[[  3  44 -19  -8 -18]
 [  0   1   2  -3  -3]
 [ 14  12 -13  -2  -3]
 [ 21 -14  -7   3   8]]
:
[[ 44 -19]
 [  1   2]]

[[ -1   0 -10  -7]
 [  0   1  -5  -5]
 [  5  -1  29  30]
 [ -7   3 -42 -46]
 [ -6   3 -35 -38]]
:
[[  0 -10]
 [  1  -5]]

[[  0   3   1  -1   4]
 [  0 -33 -38  -6 -26]
 [  2 -33 -43  -5 -27]
 [ -3  15  21   3  12]
 [ -3  20  30   3  16]]
:
[[  3   1]
 [-33 -38]]

[[-9  0 39  3]
 [-4  0 19  1]
 [-5  0 19  1]
 [-9  0 39  3]
 [-1  0  6  0]]
:
[[ 0 39]
 [ 0 19]]

[[  6 -21   2 -13]
 [-10 -17  -3  -5]
 [ 23 -25  -2 -37]
 [-40 -15 -12 -17]
 [-11 -16   0   6]]
:
[[-21   2]
 [-17  -3]]

[[11  9 17]
 [ 1 34  6]
 [-3 35  0]]
:
[[ 9 17]
 [34  6]]

[[ 19   0   6   5 -25]
 [  2 -36 -23 -12  -2]
 [ -3 -35 -20 -10   1]
 [-25  -2 -10  17 -17]]
:
[[  0   6]
 [-36 -23]]

[[ -5   2  -7 -47   2]
 [  2   0   2 -47   6]
 [  6   1  -2 -47  -9]
 [ -7  -4 -13 -47   8]]
:
[[ 2 -7]
 [ 0  2]]

[[ 39  -4 -33]
 [-25  47 -23]
 [ -8   5  -4]
 [-11  -3  16]]
:
[[ -4 -33]
 [ 47 -23]]
---
[[ 11  -8  -5 -21  12  17   5  -2 -24]
 [ 32   4 -45   2   0   7  -1  17 -23]
 [ 26  -3  -7   7 -15   9  20   5 -12]
 [ -7  -1  46  36   0  -3 -24   4  35]
 [-35   3 -22 -16   5  -5 -40   7  38]
 [  0 -11   5   5  13 -14   8  -7   4]
 [ 15   2  -6  18   0   3 -10  12   2]]
:
[[ 11  -5  12   5 -24]
 [ 32 -45   0  -1 -23]
 [ 26  -7 -15  20 -12]
 [ -7  46   0 -24  35]
 [-35 -22   5 -40  38]
 [  0   5  13   8   4]
 [ 15  -6   0 -10   2]]

[[  8  -2 -12]
 [-18 -30  11]
 [-19 -36   8]]
:
[[  8 -12]
 [-18  11]
 [-19   8]]

[[ 40  17 -26  -6  -7  20]
 [ 40  18 -21  -6 -12  18]
 [ 32  15   1  -5 -31   9]
 [ 37  17 -10  -6 -23  14]
 [ 39  18 -16  -6 -18  16]]
:
[[ 40 -26  -7]
 [ 40 -21 -12]
 [ 32   1 -31]
 [ 37 -10 -23]
 [ 39 -16 -18]]

[[-13 -18   0 -12]
 [-24  21   1 -22]
 [-14 -12  24  23]
 [ 23  -5  -5  14]
 [ 38 -21  -2  14]
 [ 30  -6   7 -16]
 [-11  26   7  17]
 [-12  29   8  15]
 [ 11  -9  -7  29]
 [-21   7  17  24]
 [-15 -17   7  12]]
:
[[-13   0]
 [-24   1]
 [-14  24]
 [ 23  -5]
 [ 38  -2]
 [ 30   7]
 [-11   7]
 [-12   8]
 [ 11  -7]
 [-21  17]
 [-15   7]]

[[ 30  -9]
 [  3  -9]
 [  2 -20]
 [  6  -6]
 [ 37 -14]]
:
[[30]
 [ 3]
 [ 2]
 [ 6]
 [37]]

[[-18   7   3   2   4]
 [-31  14  -9  -2   2]
 [-17   6   4   2   3]
 [-31   5  -9  -3  13]
 [-21   4   4   1   3]
 [-30   9 -40  20   4]
 [-15   8   3   2   5]
 [-18  -5   1  25   2]
 [-34  20  -5  -4  -5]
 [-24   5   3   0   1]]
:
[[-18   3   4]
 [-31  -9   2]
 [-17   4   3]
 [-31  -9  13]
 [-21   4   3]
 [-30 -40   4]
 [-15   3   5]
 [-18   1   2]
 [-34  -5  -5]
 [-24   3   1]]

[[-11 -11  33   0   3  18   7  22  24  27  27  -4 -29  -2  -1   0]
 [  0  14  30  21 -42  29   8  -5  33  19   7  20 -13  -1 -23  32]]
:
[[-11  33   3   7  24  27 -29  -1]
 [  0  30 -42   8  33   7 -13 -23]]
